Below is a small trained network, with its code and all its weights. Each question gives an input and a target symbol and asks what happens when units are switched off, that is, made to give their printed mean instead of their output.

import numpy as np


def w(rows, s, z=0):
    codes = np.array(rows[::2]) - 128.0
    scale = np.full(codes.shape[1], s)
    scale[-1] = z or s
    return codes * scale


def norm(h):
    return h / np.sqrt((h * h).mean(-1, keepdims=True) + 1e-5)


def f(y):
    return np.maximum(y, 0)


def softmax(a):
    e = np.exp(a - a.max(-1, keepdims=True))
    return e / e.sum(-1, keepdims=True)


def log_softmax(a):
    a = a - a.max(-1, keepdims=True)
    return a - np.log(np.exp(a).sum(-1, keepdims=True))


def net(x, mask):
    ids = ['ΓΘΞΣΦαβδεζηλπτψω'.index(c) for c in x.split()]
    T = len(ids)
    res = E[ids] + P[:T]
    u = 0
    for l in range(2):
        q, k, v = (norm(res) @ M[l].T for M in (Q, K, V))
        z = softmax(np.where(np.tri(T) > 0, q @ k.T / 2**0.5, -1e9)) @ v
        res = res + np.where(mask[u], z, O[l][:, -1]) @ O[l][:, :-1]
        u += 1
        y = f(norm(res) @ A[l][:, :-1].T + A[l][:, -1])
        res = res + np.where(mask[u : u + 8], y, B[l][:, -1]) @ B[l][:, :-1]
        u += 8
    return log_softmax(norm(res)[-1] @ U[:, :-1].T + U[:, -1])


Q, K, V, O, A, B = {}, {}, {}, {}, {}, {}
E = w([
[98,29,27,124],'Γ',
[109,87,118,196],'Θ',
[253,176,60,170],'Ξ',
[137,111,176,14],'Σ',
[119,103,121,157],'Φ',
[131,93,170,157],'α',
[157,156,198,5],'β',
[175,106,152,145],'δ',
[130,132,150,118],'ε',
[240,115,92,179],'ζ',
[174,110,152,147],'η',
[101,48,151,127],'λ',
[236,211,180,91],'π',
[83,222,138,131],'τ',
[137,132,84,165],'ψ',
[140,132,151,173],'ω',
],0.017)
P = w([
[223,137,126,84],'0',
[253,150,170,143],'1',
[235,159,183,147],'2',
[231,163,191,140],'3',
[216,164,195,131],'4',
[214,172,195,127],'5',
[193,174,198,117],'6',
[193,169,196,107],'7',
[172,174,193,99],'8',
[195,170,194,96],'9',
[137,178,174,15],'10',
[147,179,197,64],'11',
[147,181,193,75],'12',
[174,174,200,77],'13',
],0.0049)
Q[0] = w([
[194,222,110,143],'0.h1',
[159,173,254,193],'0.h1',
],0.0098)
K[0] = w([
[255,183,59,190],'0.h1',
[107,186,197,227],'0.h1',
],0.0072)
V[0] = w([
[69,95,106,73],'0.h1',
[178,215,170,254],'0.h1',
],0.0051)
O[0] = w([
[254,203,80,66,39],'0.h1',
[40,197,106,69,254],'0.h1',
],0.0092,0.0049)
A[0] = w([
[117,122,74,149,202],'0.n1',
[176,90,62,141,101],'0.n2',
[121,254,154,139,147],'0.n3',
[183,211,95,16,1],'0.n4',
[129,172,142,30,165],'0.n5',
[120,124,162,152,192],'0.n6',
[113,226,79,94,100],'0.n7',
[151,168,213,127,146],'0.n8',
],0.0095,0.0035)
B[0] = w([
[68,82,97,134,172],'0.n1',
[84,149,131,188,156],'0.n2',
[225,111,125,112,253],'0.n3',
[136,177,190,151,169],'0.n4',
[135,144,150,179,221],'0.n5',
[103,100,130,72,231],'0.n6',
[63,162,2,146,185],'0.n7',
[67,199,105,159,245],'0.n8',
],0.0086,0.005)
Q[1] = w([
[255,57,126,221],'1.h1',
[244,66,53,163],'1.h1',
],0.01)
K[1] = w([
[185,90,155,190],'1.h1',
[146,129,152,249],'1.h1',
],0.016)
V[1] = w([
[214,184,196,99],'1.h1',
[184,2,161,172],'1.h1',
],0.0065)
O[1] = w([
[60,108,252,211,77],'1.h1',
[131,127,191,42,3],'1.h1',
],0.0046,0.0048)
A[1] = w([
[77,204,58,76,80],'1.n1',
[94,52,182,147,172],'1.n2',
[137,149,199,95,21],'1.n3',
[87,218,150,2,205],'1.n4',
[172,244,124,171,116],'1.n5',
[132,56,129,85,255],'1.n6',
[189,181,238,189,162],'1.n7',
[111,69,64,234,227],'1.n8',
],0.0081,0.0038)
B[1] = w([
[157,31,214,78,209],'1.n1',
[125,156,135,196,195],'1.n2',
[39,129,129,158,141],'1.n3',
[42,58,40,228,242],'1.n4',
[196,63,198,90,223],'1.n5',
[186,104,182,251,185],'1.n6',
[1,53,115,103,199],'1.n7',
[94,157,171,22,254],'1.n8',
],0.0066,0.0062)
U = w([
[161,13,54,145,130],'Γ',
[120,53,128,90,89],'Θ',
[183,150,101,119,246],'Ξ',
[139,105,159,137,106],'Σ',
[107,109,129,112,100],'Φ',
[117,132,91,252,108],'α',
[98,161,207,100,99],'β',
[116,133,128,149,117],'δ',
[109,115,136,147,110],'ε',
[129,126,193,10,148],'ζ',
[110,138,127,147,114],'η',
[190,91,199,221,139],'λ',
[138,220,217,175,149],'π',
[61,241,72,152,134],'τ',
[63,133,22,54,119],'ψ',
[92,150,77,127,127],'ω',
],0.015,0.012)

Each question gives the input, a string of symbols that net reads in full, and the target symbol t.
The units are the heads (2 rows each of Q, K, V and O) and the neurons (one row each of A and B). Each row of codes is followed by its name. A weight is (code - 128) times the scale printed after its matrix; where a second scale follows, it is the last column's (O, A, B and U).
mask holds one flag per unit, layer by layer, with each layer's heads first. A switched-off unit (its flag False) gives its mean, the last column of its rows in O or B, instead of its output. The means were averaged over made-up inputs and are rounded, as every weight is.
A unit's drop is (log p(t) with every unit on - log p(t) with that unit switched off) / (log p(t) with every unit on - log p(t) with every unit switched off).
The circuit of an input: a set's keep is (log p(t) with only the set's units on - log p(t) with every unit switched off) / (log p(t) with every unit on - log p(t) with every unit switched off). Starting from the 12 units with the biggest drops (on a tie, the unit counted first), units are removed one at a time, each time the one whose removal leaves the highest keep (on an exact tie, the one counted first), for as long as the keep stays at least 0.8.
circuit, biggest first: the units of the circuit, biggest drop first
unit that matters most: the unit with the biggest drop
top k neurons: the k neurons with the biggest drops, biggest first
k most important neurons of layer l: the k neurons of layer l with the biggest drops, biggest first
drop of u: that unit's drop, to one decimal
input Σ Θ ε α Ξ τ η, target ζ: unit that matters most -> 1.h1
input Φ ε Ξ π δ ψ ψ Φ η, target Γ: top 2 neurons -> 1.n4, 0.n5
input τ Φ Θ Φ δ, target Γ: top 3 neurons -> 0.n5, 0.n6, 1.n4
input ψ τ ε, target ζ: 3 most important neurons of layer 1 -> 1.n5, 1.n6, 1.n2
input η δ η Γ ζ β Ξ ε τ π ψ Φ Φ, target Γ: circuit, biggest first -> 0.n5, 1.h1, 0.n8, 0.h1
input ζ δ Φ ω, target Γ: 2 most important neurons of layer 1 -> 1.n4, 1.n8
input Φ Ξ α ψ τ Φ, target ζ: 2 most important neurons of layer 0 -> 0.n5, 0.n7
input Φ β Φ Γ ε ε δ β τ Ξ Γ, target Γ: 2 most important neurons of layer 0 -> 0.n8, 0.n7
input η Θ λ δ τ Θ τ Γ β ψ Φ π Φ ε, target Γ: top 2 neurons -> 1.n4, 0.n4
input Γ Φ η, target Γ: top 2 neurons -> 1.n4, 0.n8
input η β δ λ λ η ψ τ Φ, target ζ: 2 most important neurons of layer 0 -> 0.n5, 0.n4
input Φ ζ ζ τ η ζ, target ζ: 2 most important neurons of layer 1 -> 1.n8, 1.n4
input Θ Γ τ ε Θ ε λ δ λ Φ Φ Φ, target Γ: top 3 neurons -> 0.n5, 0.n6, 0.n3
input Φ β λ Θ, target λ: unit that matters most -> 0.n8
input τ α τ δ, target ζ: top 2 neurons -> 0.n8, 1.n4
input ψ Φ δ, target Γ: 2 most important neurons of layer 0 -> 0.n7, 0.n1
input π Φ λ ψ ψ, target ψ: drop of 0.n7 -> 0.1
input β ζ λ Θ τ η, target ζ: drop of 0.n4 -> 0.4
input Φ Φ Φ α π Θ λ, target λ: drop of 1.n6 -> 0.2
input Σ α π Φ τ τ ω, target ζ: top neuron -> 0.n3
